Below are the code and all the weights of a small trained network. Each question names an input and a class and asks about switching units off, where a switched-off unit gives its printed mean instead of its output.

import numpy as np


def w(rows, s, z=0):
    codes = np.array(rows[::2]) - 128.0
    scale = np.full(codes.shape[1], s)
    scale[-1] = z or s
    return codes * scale


def f(y):
    return y / 2 * (1 + np.tanh(0.7978845608 * (y + 0.044715 * y**3)))


def log_softmax(a):
    a = a - a.max(-1, keepdims=True)
    return a - np.log(np.exp(a).sum(-1, keepdims=True))


def net(x, mask):
    res = np.array(x, float).reshape(1, 5) / 4 @ E
    y = f(res @ A[0][:, :-1].T + A[0][:, -1])
    res = res + np.where(mask, y, B[0][:, -1]) @ B[0][:, :-1]
    return log_softmax(res[-1] @ U[:, :-1].T + U[:, -1])


A, B = {}, {}
E = w([
[63,93,2],'x0',
[228,127,78],'x1',
[128,128,128],'x2',
[127,128,128],'x3',
[133,247,91],'x4',
],0.0092)
A[0] = w([
[150,149,191,41],'N0',
[95,103,59,12],'N1',
[118,138,63,34],'N2',
[135,91,125,87],'N3',
[132,130,131,79],'N4',
[152,110,115,191],'N5',
[59,130,157,60],'N6',
[196,98,95,145],'N7',
[149,4,148,150],'N8',
[131,101,139,137],'N9',
[211,107,98,95],'N10',
[100,95,147,175],'N11',
[113,121,86,102],'N12',
[193,134,89,133],'N13',
[115,210,104,111],'N14',
[155,149,158,35],'N15',
[128,137,115,184],'N16',
[140,79,149,70],'N17',
[123,125,116,47],'N18',
[119,133,150,162],'N19',
[129,117,120,96],'N20',
[139,149,111,188],'N21',
[167,128,100,5],'N22',
[56,154,162,130],'N23',
[116,172,113,81],'N24',
[150,138,156,58],'N25',
[142,123,148,182],'N26',
[166,107,103,49],'N27',
[125,204,112,118],'N28',
[174,143,175,40],'N29',
[77,137,146,119],'N30',
[126,197,121,94],'N31',
[118,109,88,56],'N32',
[93,132,138,9],'N33',
[121,116,117,63],'N34',
],0.021,0.002)
B[0] = w([
[127,62,188,186],'N0',
[139,51,208,215],'N1',
[139,85,163,197],'N2',
[147,124,105,151],'N3',
[136,127,132,125],'N4',
[119,139,123,154],'N5',
[101,185,176,192],'N6',
[83,180,145,205],'N7',
[189,152,5,246],'N8',
[137,126,105,146],'N9',
[66,177,167,213],'N10',
[124,153,95,172],'N11',
[124,85,164,175],'N12',
[89,180,146,210],'N13',
[170,146,47,212],'N14',
[129,91,153,160],'N15',
[129,125,119,142],'N16',
[159,129,87,167],'N17',
[130,118,142,130],'N18',
[116,123,135,142],'N19',
[132,121,124,132],'N20',
[131,133,109,157],'N21',
[112,150,148,165],'N22',
[67,185,149,199],'N23',
[149,132,90,165],'N24',
[130,94,152,151],'N25',
[125,110,132,145],'N26',
[113,146,141,163],'N27',
[167,139,48,204],'N28',
[128,60,184,183],'N29',
[95,157,157,172],'N30',
[157,126,57,191],'N31',
[136,86,166,171],'N32',
[120,148,152,145],'N33',
[144,121,140,134],'N34',
],0.031,0.013)
U = w([
[170,159,61,200],'0',
[63,248,173,171],'1',
[146,57,177,7],'2',
],0.013,0.002)

Each question gives the input, the list of numbers given to net, and the class t.
The units are the neurons (one row each of A and B). Each row of codes is followed by its name. A weight is (code - 128) times the scale printed after its matrix; where a second scale follows, it is the last column's (A, B and U).
mask holds one flag per neuron, in row order. A switched-off neuron (its flag False) gives its mean, the last column of its row in B, instead of its output. The means were averaged over made-up inputs and are rounded, as every weight is.
A unit's drop is (log p(t) with every unit on - log p(t) with that unit switched off) / (log p(t) with every unit on - log p(t) with every unit switched off).
The circuit of an input: a set's keep is (log p(t) with only the set's units on - log p(t) with every unit switched off) / (log p(t) with every unit on - log p(t) with every unit switched off). Starting from the 12 units with the biggest drops (on a tie, the unit counted first), units are removed one at a time, each time the one whose removal leaves the highest keep (on an exact tie, the one counted first), for as long as the keep stays at least 0.8.
units of the circuit, in order: the units of the circuit, biggest drop first
unit that matters most: the unit with the biggest drop
top k neurons: the k neurons with the biggest drops, biggest first
drop when u is switched off: that unit's drop, to one decimal
input [-6,0,8,-7,-5], class 2: units of the circuit, in order => [N0]
input [3,-6,4,4,-6], class 0: top 2 neurons => [N8, N10]
input [7,7,-8,8,-6], class 1: top 3 neurons => [N7, N10, N13]
input [5,5,-1,-1,3], class 1: top 2 neurons => [N13, N7]
input [4,4,-6,-2,1], class 1: top 2 neurons => [N29, N0]
input [-3,-7,4,6,-7], class 0: top 2 neurons => [N8, N10]
input [3,-7,3,5,8], class 0: top 2 neurons => [N14, N28]
input [-8,-6,4,3,-8], class 0: top 2 neurons => [N8, N1]
input [-8,-5,8,-8,-6], class 2: top 2 neurons => [N0, N29]
input [5,5,1,-7,-1], class 1: top 3 neurons => [N7, N10, N13]
input [-1,-3,4,-8,-3], class 0: top 4 neurons => [N10, N7, N13, N8]
input [-7,5,-1,6,8], class 0: top 2 neurons => [N28, N14]
input [5,6,-3,2,-3], class 1: top 2 neurons => [N7, N10]
input [-6,-5,4,-4,1], class 2: unit that matters most => N0
input [-7,-5,7,-6,-3], class 2: drop when N0 is switched off => 0.2
input [3,-6,0,3,7], class 0: drop when N14 is switched off => 0.4
input [4,6,-3,1,-4], class 1: drop when N10 is switched off => 0.1
